Below is a small trained network, with its code and all its weights. Each question gives an input and a class and asks what happens when units are switched off, that is, made to give their printed mean instead of their output.

import numpy as np


def w(rows, s, z=0):
    codes = np.array(rows[::2]) - 128.0
    scale = np.full(codes.shape[1], s)
    scale[-1] = z or s
    return codes * scale


def norm(h):
    return h / np.sqrt((h * h).mean(-1, keepdims=True) + 1e-5)


def f(y):
    return np.maximum(y, 0)


def log_softmax(a):
    a = a - a.max(-1, keepdims=True)
    return a - np.log(np.exp(a).sum(-1, keepdims=True))


def net(x, mask):
    res = np.array(x, float).reshape(1, 7) / 4 @ E
    u = 0
    for l in range(3):
        y = f(norm(res) @ A[l][:, :-1].T + A[l][:, -1])
        res = res + np.where(mask[u : u + 10], y, B[l][:, -1]) @ B[l][:, :-1]
        u += 10
    return log_softmax(norm(res)[-1] @ U[:, :-1].T + U[:, -1])


A, B = {}, {}
E = w([
[122,107,104,179,107,50,43],'x0',
[245,111,220,80,109,73,112],'x1',
[125,130,128,127,129,124,128],'x2',
[112,64,86,60,242,91,137],'x3',
[139,113,177,223,178,112,163],'x4',
[129,128,126,131,128,129,127],'x5',
[81,188,202,110,173,141,72],'x6',
],0.012)
A[0] = w([
[86,149,193,135,164,121,69,78],'L0N1',
[122,112,104,178,119,60,42,4],'L0N2',
[201,158,131,34,91,90,105,107],'L0N3',
[129,151,75,18,79,127,85,54],'L0N4',
[150,118,101,118,172,133,180,59],'L0N5',
[118,49,92,57,217,136,81,47],'L0N6',
[159,117,196,253,193,109,178,41],'L0N7',
[101,171,93,48,50,139,94,76],'L0N8',
[41,162,49,132,127,166,108,84],'L0N9',
[104,166,182,116,200,169,68,29],'L0N10',
],0.012)
B[0] = w([
[80,189,101,52,118,105,79,195],'L0N1',
[108,129,91,138,92,6,11,157],'L0N2',
[59,56,184,179,150,138,129,253],'L0N3',
[154,70,124,192,204,201,54,201],'L0N4',
[104,166,103,116,112,124,70,145],'L0N5',
[143,220,92,176,209,59,157,208],'L0N6',
[126,79,103,168,222,224,17,215],'L0N7',
[168,170,90,190,198,170,85,207],'L0N8',
[59,43,237,192,136,91,147,241],'L0N9',
[92,190,116,22,103,127,75,174],'L0N10',
],0.011,0.0055)
A[1] = w([
[94,175,162,62,108,114,116,44],'L1N1',
[78,138,143,209,197,102,65,202],'L1N2',
[150,165,163,57,158,238,235,38],'L1N3',
[219,60,18,168,79,122,190,64],'L1N4',
[85,161,112,130,131,20,110,84],'L1N5',
[101,174,8,76,75,165,98,97],'L1N6',
[164,21,87,173,112,128,195,112],'L1N7',
[148,198,132,154,48,142,135,3],'L1N8',
[150,159,156,163,4,186,101,2],'L1N9',
[92,147,149,111,193,198,199,125],'L1N10',
],0.012,0.0053)
B[1] = w([
[102,198,112,90,81,144,147,142],'L1N1',
[194,136,106,89,58,217,180,253],'L1N2',
[165,76,29,188,25,17,1,151],'L1N3',
[72,246,169,39,157,155,11,151],'L1N4',
[184,103,84,121,40,121,130,156],'L1N5',
[126,67,161,104,130,227,161,134],'L1N6',
[59,201,172,41,122,175,69,167],'L1N7',
[186,193,138,170,117,152,195,134],'L1N8',
[184,189,113,198,214,116,205,148],'L1N9',
[158,83,58,158,47,79,57,173],'L1N10',
],0.0097,0.017)
A[2] = w([
[135,100,74,47,211,64,168,75],'L2N1',
[139,141,162,126,83,209,136,254],'L2N2',
[139,140,151,87,177,73,181,69],'L2N3',
[8,117,68,159,112,110,205,37],'L2N4',
[222,84,222,80,137,102,118,127],'L2N5',
[177,108,123,149,122,39,125,55],'L2N6',
[160,81,231,69,96,119,146,76],'L2N7',
[155,126,68,138,111,63,112,131],'L2N8',
[193,112,124,140,108,184,143,214],'L2N9',
[188,116,234,103,112,96,138,37],'L2N10',
],0.012,0.0054)
B[2] = w([
[178,215,156,192,135,144,198,153],'L2N1',
[135,116,124,98,184,61,155,249],'L2N2',
[135,125,115,144,91,75,160,132],'L2N3',
[127,120,249,149,103,120,114,154],'L2N4',
[63,105,138,201,111,182,137,175],'L2N5',
[75,149,122,109,85,94,155,141],'L2N6',
[62,111,121,111,79,145,174,151],'L2N7',
[172,113,136,127,73,116,159,163],'L2N8',
[135,96,119,77,169,85,161,216],'L2N9',
[59,130,116,131,142,122,105,149],'L2N10',
],0.014,0.013)
U = w([
[140,71,106,164,219,207,91,184],'0',
[3,59,199,177,121,129,187,98],'1',
[201,219,142,198,165,93,216,83],'2',
[170,77,89,135,28,72,55,63],'3',
[58,211,165,27,152,132,83,63],'4',
[139,94,141,60,134,112,176,254],'5',
],0.014,0.0099)

Each question gives the input, the list of numbers given to net, and the class t.
The units are the neurons (one row each of A and B). Each row of codes is followed by its name. A weight is (code - 128) times the scale printed after its matrix; where a second scale follows, it is the last column's (A, B and U).
mask holds one flag per neuron, layer by layer. A switched-off neuron (its flag False) gives its mean, the last column of its row in B, instead of its output. The means were averaged over made-up inputs and are rounded, as every weight is.
A unit's drop is (log p(t) with every unit on - log p(t) with that unit switched off) / (log p(t) with every unit on - log p(t) with every unit switched off).
The circuit of an input: a set's keep is (log p(t) with only the set's units on - log p(t) with every unit switched off) / (log p(t) with every unit on - log p(t) with every unit switched off). Starting from the 12 units with the biggest drops (on a tie, the unit counted first), units are removed one at a time, each time the one whose removal leaves the highest keep (on an exact tie, the one counted first), for as long as the keep stays at least 0.8.
circuit, biggest first: the units of the circuit, biggest drop first
most important unit: the unit with the biggest drop
top k neurons: the k neurons with the biggest drops, biggest first
top k neurons in layer l: the k neurons of layer l with the biggest drops, biggest first
input [6,-5,3,3,-7,-5,5], class 0: most important unit => L0N4
input [6,4,-3,-7,0,-4,-3], class 2: top 2 neurons => [L1N9 L0N9]
input [-5,-3,1,8,4,-6,-3], class 2: top 2 neurons => [L2N1 L0N6]
input [5,2,-1,8,3,7,8], class 2: top 3 neurons => [L0N6 L2N1 L1N7]
input [-8,-5,3,5,2,3,3], class 3: top 2 neurons => [L1N10 L1N3]
input [1,1,-3,-3,5,1,-6], class 4: circuit, biggest first => [L1N4 L1N7]
input [7,5,2,-1,5,8,7], class 3: top 2 neurons => [L0N2 L1N5]
input [2,8,-7,8,-5,4,-7], class 1: circuit, biggest first => [L0N3 L2N5 L2N7]
input [4,2,3,4,-2,-7,3], class 2: top 2 neurons in layer 1 => [L1N10 L1N3]
input [-6,7,-7,6,0,-6,-4], class 1: circuit, biggest first => [L2N5 L1N2]
input [4,3,-8,-1,-1,4,2], class 5: top 4 neurons => [L1N10 L1N3 L0N3 L1N2]
input [7,3,5,1,4,1,6], class 3: top 3 neurons in layer 1 => [L1N5 L1N7 L1N4]
input [-8,5,-8,4,-3,-5,8], class 3: circuit, biggest first => [L1N3 L1N10]
input [8,3,-1,-3,8,1,2], class 0: top 2 neurons => [L0N7 L1N10]
input [6,-7,5,5,6,7,8], class 4: top 3 neurons in layer 2 => [L2N5 L2N7 L2N8]
input [3,-2,2,4,2,-4,-1], class 2: circuit, biggest first => [L0N6]
input [0,-5,-5,8,0,-4,4], class 2: circuit, biggest first => [L0N6 L2N1]
input [8,8,-4,-4,-7,2,5], class 1: circuit, biggest first => [L0N3 L2N5 L1N10]
input [-8,-4,-3,8,-4,2,-6], class 2: circuit, biggest first => [L0N6 L2N1]
input [5,8,-5,-3,7,-2,-7], class 1: top 2 neurons in layer 0 => [L0N8 L0N4]
input [6,-4,4,-3,4,-5,-7], class 4: top 4 neurons => [L1N4 L1N7 L1N10 L1N3]
input [-1,0,0,-7,-5,1,1], class 2: circuit, biggest first => [L1N9]
input [-6,1,0,5,-4,2,5], class 3: circuit, biggest first => [L1N3 L1N10]
input [-5,7,-3,1,-2,-4,-7], class 1: top 2 neurons => [L0N3 L2N5]
input [4,4,-8,-3,-8,-1,2], class 0: circuit, biggest first => [L0N4 L0N8]
input [-2,-8,-4,2,-7,1,-6], class 1: top 3 neurons => [L0N9 L2N4 L0N7]
